Two labels a row:
-3.19; -3.16; +0.41; -0.27; +0.50; +1.57; -1.24; -1.12; +1.96; +0.21; +1.64; +1.29; +2.14; -3.32; -0.59; -7.97; +0.02; +0.52; -2.22; +0.23; +1.52; +1.73; -2.31; -3.17; +0.78; -2.12; -2.45; -0.14; +2.00; +1.68; -0.64; +0.50; +0.77; +2.37; +1.70; +0.16; +0.12; +0.95; +1.15
G, PP
-3.35; -2.75; +1.47; -0.56; +0.68; +1.54; -1.74; -1.10; +1.00; -0.32; +0.84; +1.34; +1.06; -3.65; -0.44; -5.75; -0.60; +0.40; -1.91; -0.88; +0.45; +0.48; -1.13; -2.19; +0.97; -2.14; -0.85; +1.10; +2.24; +1.98; -1.35; +0.31; -0.36; +2.40; +1.10; +0.49; +0.61; -0.05; +0.58
G, PP
-3.12; -1.89; +0.54; +0.70; +0.52; +1.42; +0.58; -0.95; +0.25; -0.62; +1.04; +1.29; +2.32; -2.04; -0.98; -5.92; -0.90; +0.61; -2.34; -0.77; -0.06; -0.71; -0.47; -1.91; -0.44; -2.37; -0.83; +0.14; +1.88; +1.54; -1.81; -0.96; -0.40; +1.07; +0.57; +0.20; +0.60; +0.77; +0.56
G, PP
-0.83; -0.48; +0.67; -0.41; +0.33; +0.56; -0.03; -0.41; -0.21; -0.02; +0.48; +0.64; +1.11; -1.52; -0.09; -4.18; -1.18; +0.24; -1.17; -1.22; -0.39; -1.33; -0.52; -1.85; +0.49; -1.59; -0.39; -0.66; +1.42; +0.85; -0.18; +0.12; +0.08; -0.53; +0.66; +0.63; +0.22; +0.31; -0.14
G, MS
-2.58; -1.89; +1.77; +0.22; +0.83; +1.31; +0.78; -1.71; +0.89; -0.68; +0.27; +1.53; +1.63; -1.18; +0.50; -4.87; -0.59; +0.25; -2.48; -0.86; -0.68; -1.61; -1.16; -3.00; +0.29; -1.69; -0.60; +0.95; +0.36; +2.19; -1.87; -0.11; -0.99; +1.99; +0.99; +0.45; +0.02; +0.97; +1.37
G, PP
-2.53; -1.70; +3.03; +0.38; +1.45; +1.99; +0.17; -2.09; +0.70; -0.53; +0.39; +2.27; +1.54; -2.75; -0.18; -5.52; -1.44; +0.54; -1.56; -2.20; -1.38; -2.63; -0.78; -4.04; +0.82; -2.32; -1.11; +0.47; +1.38; +1.98; -1.98; -0.17; -0.29; +0.83; +0.90; +0.24; +0.08; +1.11; +1.45
G, PP
-1.97; -0.99; -0.42; -0.64; -0.24; -0.20; -0.60; +0.95; +0.00; -0.33; +0.49; +0.61; +0.95; -0.13; +0.88; -3.84; -1.03; -0.10; -2.34; -0.05; -0.08; -0.30; -0.78; -0.99; -0.23; -1.27; +0.35; +1.11; +0.57; +2.07; -0.51; -0.14; -0.98; +1.52; +0.55; +0.96; +0.21; +0.44; -0.62
G, MS
-0.63; -0.68; +1.80; +0.21; +0.02; +0.96; +2.44; -1.82; +0.61; -0.92; -0.65; +1.51; +2.23; -1.69; -0.37; -2.64; -0.11; +0.62; -2.35; -0.98; -0.83; -2.03; -0.25; -1.86; -0.52; -1.82; -1.39; -0.98; +1.65; +0.46; -1.92; -0.70; -0.09; +0.13; +0.81; -0.30; +0.07; +0.86; +1.29
G, PP
+2.78; -0.97; +1.81; -0.54; -0.16; +0.95; +1.46; -1.18; -0.49; +0.34; +1.32; +4.74; +1.43; -1.11; -0.16; -4.48; +1.16; +1.42; -4.90; +0.40; -0.63; -2.27; -0.15; -3.10; +0.79; -2.02; +0.60; -2.05; +2.39; -0.19; -0.55; -1.03; +0.48; -1.32; +0.87; +0.85; +1.46; +1.14; +1.89
R, PP
-3.34; -1.34; +1.08; +0.27; +1.07; +0.98; +0.70; -1.37; +0.77; -0.48; +0.00; +0.62; +2.12; -2.83; -0.19; -4.55; -1.64; -0.45; -1.01; -1.08; +0.66; -0.78; -0.29; -1.49; -0.05; -1.80; -1.50; +0.11; +1.91; +1.79; -1.20; -0.06; -0.73; +1.33; +0.90; -0.32; -0.13; +0.14; +0.08
G, PP
-3.52; -1.51; +1.04; +0.50; +0.33; +1.03; +0.96; -1.11; +0.03; -0.63; -0.17; +1.64; +2.14; -2.37; -1.50; -4.34; -0.22; -0.24; -0.79; -0.69; +0.01; -0.36; +0.55; -1.17; -0.76; -1.36; -0.77; -0.19; +2.11; +0.80; -1.54; -0.63; -0.07; +1.35; +1.08; -0.05; +1.05; +0.40; +0.37
G, PP
-1.15; -0.57; +1.01; -0.69; +0.01; -0.06; +0.62; -0.63; -0.07; -0.42; +0.99; +2.10; +1.74; -0.78; +0.49; -3.39; -0.62; +0.03; -1.61; -1.76; -1.12; -1.81; -0.76; -1.23; -0.16; -2.08; -0.07; +0.83; +0.66; +2.10; -2.40; -0.66; -0.64; +0.48; +0.73; +0.56; +0.67; +0.50; -1.08
G, MS
-1.57; -1.50; +2.18; -0.36; +0.33; +0.47; +0.25; -0.96; +0.27; +0.03; +0.83; +2.81; +1.23; -1.56; -0.12; -4.28; -0.38; +0.00; -2.65; -0.39; +0.29; -1.20; -0.99; -1.96; +0.69; -2.77; -0.50; -0.04; +0.28; +1.28; -0.42; -0.10; -0.42; +0.72; +0.55; +0.12; +0.73; +0.16; +0.76
G, PP
-1.65; -1.65; +0.16; -0.33; +0.30; +0.96; -1.64; -0.76; +0.82; -0.42; +1.77; -0.39; +1.96; -3.54; +0.26; -6.72; -0.53; +0.50; -0.65; -1.03; -0.44; +0.08; -1.20; -1.76; +1.16; -2.61; -0.75; +0.59; +1.56; +1.05; -0.98; +0.32; +0.17; -0.01; +0.87; +0.69; +0.95; +0.13; -0.60
G, MS
-1.13; -1.71; +1.03; -0.04; -0.18; +0.93; -0.52; -0.54; +0.77; -0.48; +0.40; +1.30; +1.78; -2.68; -0.46; -3.18; -0.52; +0.73; -0.94; -0.43; -0.16; +0.13; -0.38; +0.02; -0.41; -1.31; -0.45; +0.49; +2.27; +0.78; -1.90; -0.37; -0.90; +1.15; +0.50; +0.19; +0.71; +0.17; +0.72
G, PP
-1.64; -0.67; +1.22; -1.02; +0.65; +0.58; +0.53; -0.39; +0.34; -0.73; +0.16; +1.62; +2.32; -1.19; +0.51; -4.93; -1.38; +0.01; -2.34; -1.42; -0.47; -2.46; -0.32; -1.43; -0.11; -2.31; -0.33; -0.31; +1.67; +1.81; -2.58; -0.27; +1.00; -0.27; +1.03; -0.32; -0.01; +0.31; -0.07
G, MS
-2.11; -0.53; +0.49; -0.20; +0.43; -0.03; +1.54; -0.77; -2.05; -1.04; -0.10; +1.30; +1.97; -0.87; -0.71; -3.38; -1.96; -0.26; -2.07; -1.88; -1.13; -3.04; +1.03; -0.41; -0.50; -2.68; +0.98; +0.97; +1.31; +1.71; -2.28; -0.63; -0.97; -0.67; -0.01; +0.94; -0.02; +1.05; -1.58
G, MS
-3.28; -2.03; +1.53; +0.17; +0.35; +0.99; +0.35; -1.69; -0.39; -0.03; +0.08; +2.71; +1.58; -2.54; -0.83; -4.50; -0.44; -0.18; -2.40; -1.53; +0.08; -1.23; +0.07; -3.01; +1.01; -3.58; +0.27; +0.31; +0.94; +1.71; -0.87; -0.48; -0.70; +0.43; +0.90; +0.15; +0.06; +0.50; +0.95
G, PP
-0.20; -0.02; +1.47; -0.41; +0.33; +0.84; +0.74; -1.07; -0.53; -0.48; +0.18; +1.41; +1.34; -0.41; +0.05; -2.64; -0.69; -0.34; -2.03; -1.42; -0.56; -2.14; +0.02; -1.15; +0.13; -1.41; -0.27; -0.22; +0.95; +0.53; -1.33; -0.24; +0.12; -0.81; +0.90; +0.01; +0.39; +0.31; -0.55
G, MS
-1.90; -2.15; +2.59; +0.32; +0.71; +2.00; -0.91; -1.39; +1.27; -0.19; +0.95; +1.76; +1.74; -2.99; +0.15; -5.78; -0.66; +0.58; -0.76; -1.74; -0.75; -1.05; -1.90; -3.84; +1.58; -1.98; -1.67; -0.15; +1.10; +1.82; -1.16; +0.52; -0.27; +1.12; +1.98; +0.30; +0.18; +1.12; +1.16
G, PP
-2.87; -0.14; +1.85; -0.77; +1.03; +1.02; +1.51; -1.51; -0.40; -0.91; +0.16; +0.80; +2.80; -1.24; +0.06; -5.73; -1.31; -0.66; -2.33; -2.43; -1.02; -3.57; -0.96; -2.69; +0.21; -2.28; -0.98; +0.11; +1.47; +4.06; -2.14; -0.23; +0.52; -0.32; +1.47; +0.92; -0.08; +1.17; -0.20
G, MS
-0.34; -1.02; +0.65; -1.00; -0.42; +0.33; -0.66; -1.02; +0.22; -0.01; +1.38; +1.47; +1.53; -1.38; +0.45; -5.50; -1.04; +0.35; -1.76; -1.48; -0.95; -1.46; -1.05; -1.26; +0.88; -2.25; +0.39; +1.04; +0.50; +2.11; -2.15; -0.56; -1.74; +0.04; +0.78; +0.63; +0.79; +0.35; -1.36
G, MS
